Here is a tiny trained network, its code and every weight. The questions are about switching its units off for an input and a class, where a switched-off unit gives its printed mean instead of its output.

import numpy as np


def w(rows, s, z=0):
    codes = np.array(rows[::2]) - 128.0
    scale = np.full(codes.shape[1], s)
    scale[-1] = z or s
    return codes * scale


def f(y):
    return np.maximum(y, 0)


def log_softmax(a):
    a = a - a.max(-1, keepdims=True)
    return a - np.log(np.exp(a).sum(-1, keepdims=True))


def net(x, mask):
    res = np.array(x, float).reshape(1, 2) / 4 @ E
    y = f(res @ A[0][:, :-1].T + A[0][:, -1])
    res = res + np.where(mask, y, B[0][:, -1]) @ B[0][:, :-1]
    return log_softmax(res[-1] @ U[:, :-1].T + U[:, -1])


A, B = {}, {}
E = w([
[63,92,75,219,39,1,174],'x0',
[191,212,39,198,177,168,198],'x1',
],0.0067)
A[0] = w([
[84,66,85,223,53,74,191,66],'N0',
[162,91,176,69,182,208,126,229],'N1',
[206,192,189,53,197,232,70,31],'N2',
[50,145,64,209,46,64,199,69],'N3',
[222,171,191,52,191,212,74,8],'N4',
[13,55,237,43,94,103,58,191],'N5',
[92,137,79,197,61,57,174,94],'N6',
[41,82,207,63,111,88,10,199],'N7',
[195,211,62,232,201,160,182,172],'N8',
[211,179,96,65,211,208,98,252],'N9',
[196,94,162,60,200,223,126,14],'N10',
[54,51,176,120,101,130,21,176],'N11',
[3,112,88,165,66,53,231,16],'N12',
[184,135,190,70,186,228,74,251],'N13',
[190,204,70,178,200,133,205,166],'N14',
[180,198,34,233,174,151,199,212],'N15',
],0.0057,0.003)
B[0] = w([
[198,71,100,157,85,81,66,196],'N0',
[163,70,101,182,175,67,106,222],'N1',
[223,80,115,186,69,66,73,227],'N2',
[193,50,64,149,83,85,58,203],'N3',
[217,66,141,176,59,59,74,214],'N4',
[64,181,52,67,195,205,2,241],'N5',
[212,61,96,146,121,96,73,192],'N6',
[109,164,49,53,214,193,76,229],'N7',
[88,161,94,68,198,248,45,236],'N8',
[161,113,81,185,164,73,57,252],'N9',
[187,48,150,206,38,39,71,195],'N10',
[139,177,39,82,177,171,64,204],'N11',
[199,33,112,193,66,100,67,191],'N12',
[183,99,54,195,167,27,101,254],'N13',
[90,173,60,65,169,205,49,220],'N14',
[97,159,86,56,195,175,38,245],'N15',
],0.0057,0.0074)
U = w([
[75,186,39,49,199,231,2,132],'0',
[225,49,104,213,33,59,77,90],'1',
[76,179,65,130,218,113,79,208],'2',
[82,188,206,183,32,159,196,3],'3',
[36,175,188,185,30,164,189,3],'4',
[52,212,227,147,80,160,237,3],'5',
],0.0049,0.003)

Each question gives the input, the list of numbers given to net, and the class t.
The units are the neurons (one row each of A and B). Each row of codes is followed by its name. A weight is (code - 128) times the scale printed after its matrix; where a second scale follows, it is the last column's (A, B and U).
mask holds one flag per neuron, in row order. A switched-off neuron (its flag False) gives its mean, the last column of its row in B, instead of its output. The means were averaged over made-up inputs and are rounded, as every weight is.
A unit's drop is (log p(t) with every unit on - log p(t) with that unit switched off) / (log p(t) with every unit on - log p(t) with every unit switched off).
The circuit of an input: a set's keep is (log p(t) with only the set's units on - log p(t) with every unit switched off) / (log p(t) with every unit on - log p(t) with every unit switched off). Starting from the 12 units with the biggest drops (on a tie, the unit counted first), units are removed one at a time, each time the one whose removal leaves the highest keep (on an exact tie, the one counted first), for as long as the keep stays at least 0.8.
circuit, biggest first: the units of the circuit, biggest drop first
top k neurons: the k neurons with the biggest drops, biggest first
drop when u is switched off: that unit's drop, to one decimal
input [6,6], class 0: circuit, biggest first : [N15]
input [6,-6], class 0: top 3 neurons : [N5 N7 N11]
input [-4,3], class 1: circuit, biggest first : [N5 N7]
input [8,8], class 0: top 2 neurons : [N15 N8]
input [4,-5], class 0: top 2 neurons : [N5 N7]
input [8,-8], class 0: top 3 neurons : [N5 N7 N11]
input [7,-7], class 0: top 2 neurons : [N5 N7]
input [5,8], class 0: drop when N8 is switched off : 0.2
input [-8,3], class 1: drop when N0 is switched off : 0.0
input [5,-8], class 0: drop when N7 is switched off : 0.1
